Look-ups in named tables: a row name and a column name give one cell, copied from the table.

Table mavutuk
,bape,lem,bik,sodetur,gozadid,minez,nikesab,vedin
guz,-30,-65,-29,-28,-28,-29,-30,-30
lume,-27,-12,-28,-29,-29,-24,-27,-27
nak,-27,-11,-27,-29,-30,-10,-27,-27
fiv,-28,-16,-28,-29,-29,-29,-27,-27
davo,-27,-10,-28,-29,-30,-24,-27,-27
bamazub,-23,-12,-24,-29,-31,57,-27,-27
luvig,-29,14,-28,-29,-28,-33,-30,-30

nikesab of luvig is -30
lem of lume is -12
vedin of bamazub is -27
vedin of luvig is -30
minez of guz is -29
lem of davo is -10
sodetur of davo is -29
minez of fiv is -29
lem of nak is -11
minez of davo is -24
vedin of davo is -27
nikesab of nak is -27
vedin of guz is -30

pipalak =
,napivib,vur,segitus,folemil,dosesof
rotov,2710,3826,6015,6907,3782
favara,2710,8422,7567,6092,3782
pov,7060,9188,3300,2831,6427
dov,7060,3060,4076,6500,5766
kipi,8147,2293,4076,4869,7749
bobu,8147,1527,6403,6092,7749
ziboba,4341,8422,7567,3646,6096
bugo,8147,1527,3300,6907,5766
nalani,5428,9188,6791,2831,6757

dosesof of bobu is 7749
segitus of ziboba is 7567
vur of favara is 8422
dosesof of kipi is 7749
napivib of bugo is 8147
napivib of ziboba is 4341
vur of nalani is 9188
napivib of bobu is 8147
folemil of bobu is 6092
vur of dov is 3060

lusoze =
|  | dosota | filogo |
|---|---|---|
| tesi | 0.834 | 0.038 |
| kimida | 0.672 | 0.445 |
| derutoz | 0.583 | 0.812 |
| suv | 0.573 | 0.553 |
| memubo | 0.610 | 0.549 |
| fumod | 0.636 | 0.599 |
| gupupum | 0.554 | 0.851 |
| rov | 0.589 | 0.810 |
| tumevun | 0.671 | 0.470 |

dosota of memubo = 0.610
dosota of rov = 0.589
filogo of gupupum = 0.851
filogo of tumevun = 0.470
dosota of tesi = 0.834
filogo of kimida = 0.445
dosota of kimida = 0.672
dosota of suv = 0.573
dosota of tumevun = 0.671
filogo of derutoz = 0.812
filogo of tesi = 0.038
filogo of memubo = 0.549
filogo of fumod = 0.599
filogo of suv = 0.553
dosota of derutoz = 0.583

zorul.tsv
	viz	pom	zav	zitepe	ged	pezi	gozoka	nosab	fem
nik	8.85	3.77	5.19	9.53	4.45	5.36	6.54	8.69	5.85
fefom	6.66	4.00	8.12	2.77	4.95	4.68	3.12	9.54	6.61
zopen	8.00	4.47	3.81	4.46	5.95	3.59	5.06	6.83	2.00
foragu	8.25	4.86	5.66	6.33	3.41	7.05	8.20	7.62	7.41
fusibu	4.36	5.21	1.40	7.58	6.05	6.00	4.19	5.73	5.82
puf	7.18	6.96	8.15	9.50	4.76	6.98	4.50	4.24	8.48
zap	8.18	4.39	4.98	9.01	5.60	6.62	3.70	7.89	4.20
sav	2.01	4.57	7.03	7.90	8.28	8.90	8.00	7.38	5.62

fem of zap: 4.20
pezi of puf: 6.98
ged of fefom: 4.95
fem of fefom: 6.61
ged of fusibu: 6.05
viz of foragu: 8.25
viz of sav: 2.01
viz of nik: 8.85
gozoka of fusibu: 4.19
pom of puf: 6.96
gozoka of foragu: 8.20
zitepe of foragu: 6.33
pom of fefom: 4.00
pom of zap: 4.39
gozoka of zap: 3.70
nosab of zap: 7.89
pezi of zap: 6.62
zav of nik: 5.19
gozoka of sav: 8.00
Row with the largest gozoka: foragu

nima:
fields: pase, gurusid, gopupa
bor: [59, 49, 18]
buk: [61, 81, 36]
punuso: [65, 54, 7]

What is the gurusid of bor in nima?
49
What is the pase of bor in nima?
59
What is the gurusid of buk in nima?
81
What is the gopupa of punuso in nima?
7
What is the gurusid of punuso in nima?
54
What is the pase of punuso in nima?
65
What is the pase of buk in nima?
61
What is the gopupa of bor in nima?
18
What is the gopupa of buk in nima?
36

guvu =
columns: nel, gos, dum, deva, vebon, kesev, kelomek, buviga, nufup
lav: [21543, 64996, 92922, 68561, 20716, 33324, 62960, 42710, 42377]
menaz: [22172, 44292, 70205, 53982, 32703, 42770, 60533, 41441, 42181]
bafol: [18144, 64341, 81717, 58775, 22500, 27298, 47588, 45421, 32102]
mip: [21259, 39876, 54220, 44118, 30208, 35909, 44427, 38206, 39479]
pozu: [25279, 48543, 82965, 65244, 32729, 46188, 71955, 41909, 47544]
sibaso: [22966, 46336, 75893, 58517, 34866, 44837, 65304, 44074, 42470]
tidut: [25929, 47024, 84484, 67414, 30278, 47404, 77146, 38034, 47298]
kenot: [15348, 65813, 74343, 50990, 25952, 23627, 34681, 53562, 31289]
zar: [29072, 52532, 69212, 51007, 23461, 31935, 55059, 37261, 28436]
talugi: [20649, 65714, 98968, 71730, 23118, 37437, 69921, 45177, 43738]
rozigu: [16159, 60487, 93765, 68044, 26569, 40253, 66658, 46313, 48166]
mog: [15880, 64366, 75903, 52564, 23473, 25762, 40082, 51578, 36710]

rozigu, nufup => 48166
kenot, gos => 65813
pozu, buviga => 41909
bafol, buviga => 45421
pozu, nufup => 47544
talugi, dum => 98968
kenot, vebon => 25952
bafol, vebon => 22500
rozigu, nel => 16159
talugi, nel => 20649
zar, vebon => 23461
mog, kesev => 25762
lav, kesev => 33324
sibaso, deva => 58517
rozigu, kelomek => 66658
Row with the largest gos: kenot

latuge:
|  | bizad | nosere | sofot | gobevek | geg | kiditi | mopoz | mafir | tun | vozazon |
|---|---|---|---|---|---|---|---|---|---|---|
| kez | 2561 | 2574 | 6278 | 5733 | 8224 | 6701 | 3792 | 2483 | 6204 | 4294 |
| mon | 2671 | 2329 | 5637 | 5541 | 7741 | 7030 | 3661 | 3036 | 6280 | 5009 |
| pip | 6650 | 5206 | 4005 | 5297 | 4608 | 4270 | 5552 | 3681 | 6188 | 5684 |
| divopev | 6170 | 6386 | 4412 | 5723 | 4790 | 4828 | 5484 | 3852 | 6091 | 6099 |
| kubek | 5657 | 4686 | 4650 | 1751 | 4164 | 6615 | 4113 | 5301 | 4118 | 3431 |
| keni | 6407 | 5670 | 4476 | 5546 | 4802 | 4863 | 5435 | 3825 | 6292 | 6038 |
| mozirel | 6717 | 5003 | 7780 | 6110 | 4318 | 4372 | 5888 | 4766 | 7017 | 3390 |
| vib | 6815 | 4822 | 7809 | 6347 | 4389 | 4562 | 5842 | 4760 | 7193 | 3529 |
| dutumu | 4737 | 4392 | 4166 | 1873 | 4073 | 5980 | 3692 | 5611 | 4569 | 3251 |
| piz | 6723 | 5319 | 3871 | 5626 | 4534 | 4119 | 5587 | 3744 | 6172 | 5667 |
| bof | 2366 | 2343 | 6011 | 5678 | 8282 | 6479 | 3638 | 2351 | 6204 | 4501 |
| rega | 5981 | 6252 | 4304 | 5821 | 4734 | 4811 | 5529 | 3716 | 6215 | 5863 |
| febilo | 5774 | 4531 | 4542 | 1934 | 3851 | 6630 | 4098 | 5072 | 3925 | 3745 |
| kuf | 6846 | 5222 | 4033 | 5329 | 4884 | 4391 | 5481 | 3687 | 6301 | 5870 |

keni, bizad -> 6407
febilo, mopoz -> 4098
dutumu, gobevek -> 1873
mon, mopoz -> 3661
kuf, kiditi -> 4391
mozirel, vozazon -> 3390
febilo, gobevek -> 1934
pip, mafir -> 3681
rega, mopoz -> 5529
bof, bizad -> 2366
dutumu, geg -> 4073
mon, kiditi -> 7030
kuf, sofot -> 4033
kez, nosere -> 2574
mozirel, mafir -> 4766
kuf, gobevek -> 5329
Row with the largest sofot: vib

kidusa =
columns: zol, golino, mib, moz, mifafoz, tidem, redis
vug: [137, 140, 133, 132, 135, 147, 135]
pir: [139, 139, 137, 138, 139, 140, 138]
nizaf: [192, 220, 55, 85, 115, 221, 82]
bub: [141, 140, 140, 141, 140, 137, 140]
gedov: [135, 135, 140, 143, 139, 120, 139]
zogeru: [63, 63, 98, 94, 98, 100, 101]
nabavu: [139, 141, 136, 134, 137, 149, 137]

zogeru, redis -> 101
pir, tidem -> 140
bub, mib -> 140
nabavu, redis -> 137
nabavu, mib -> 136
bub, moz -> 141
pir, moz -> 138
zogeru, tidem -> 100
pir, mib -> 137
nizaf, mib -> 55
bub, zol -> 141
nabavu, mifafoz -> 137
vug, mifafoz -> 135
nabavu, tidem -> 149
gedov, tidem -> 120

dalog =
|  | tufal | pavovop | toze | suke | zem | mudugi | gasivof | zapo | fezef | nukasoz |
|---|---|---|---|---|---|---|---|---|---|---|
| nis | 144 | 161 | 173 | 189 | 49 | 91 | 100 | 181 | 130 | 145 |
| zef | 170 | 93 | 76 | 116 | 159 | 97 | 166 | 124 | 141 | 107 |
| visu | 176 | 87 | 63 | 122 | 167 | 96 | 143 | 144 | 143 | 79 |
| mez | 102 | 84 | 119 | 147 | 122 | 68 | 94 | 115 | 205 | 91 |
| boz | 120 | 167 | 173 | 138 | 163 | 59 | 253 | 166 | 160 | 99 |
| temepa | 120 | 197 | 188 | 168 | 195 | 52 | 199 | 139 | 138 | 120 |
| momi | 127 | 135 | 101 | 96 | 131 | 170 | 207 | 64 | 117 | 210 |
| laba | 81 | 175 | 176 | 153 | 114 | 210 | 60 | 142 | 71 | 177 |
| bufemev | 121 | 108 | 193 | 184 | 154 | 204 | 159 | 99 | 201 | 151 |
| zaseti | 98 | 101 | 87 | 142 | 65 | 214 | 158 | 151 | 82 | 203 |

tufal of laba is 81
fezef of mez is 205
fezef of zaseti is 82
toze of nis is 173
zapo of nis is 181
zapo of laba is 142
mudugi of temepa is 52
suke of laba is 153
Which row has the largest mudugi? zaseti

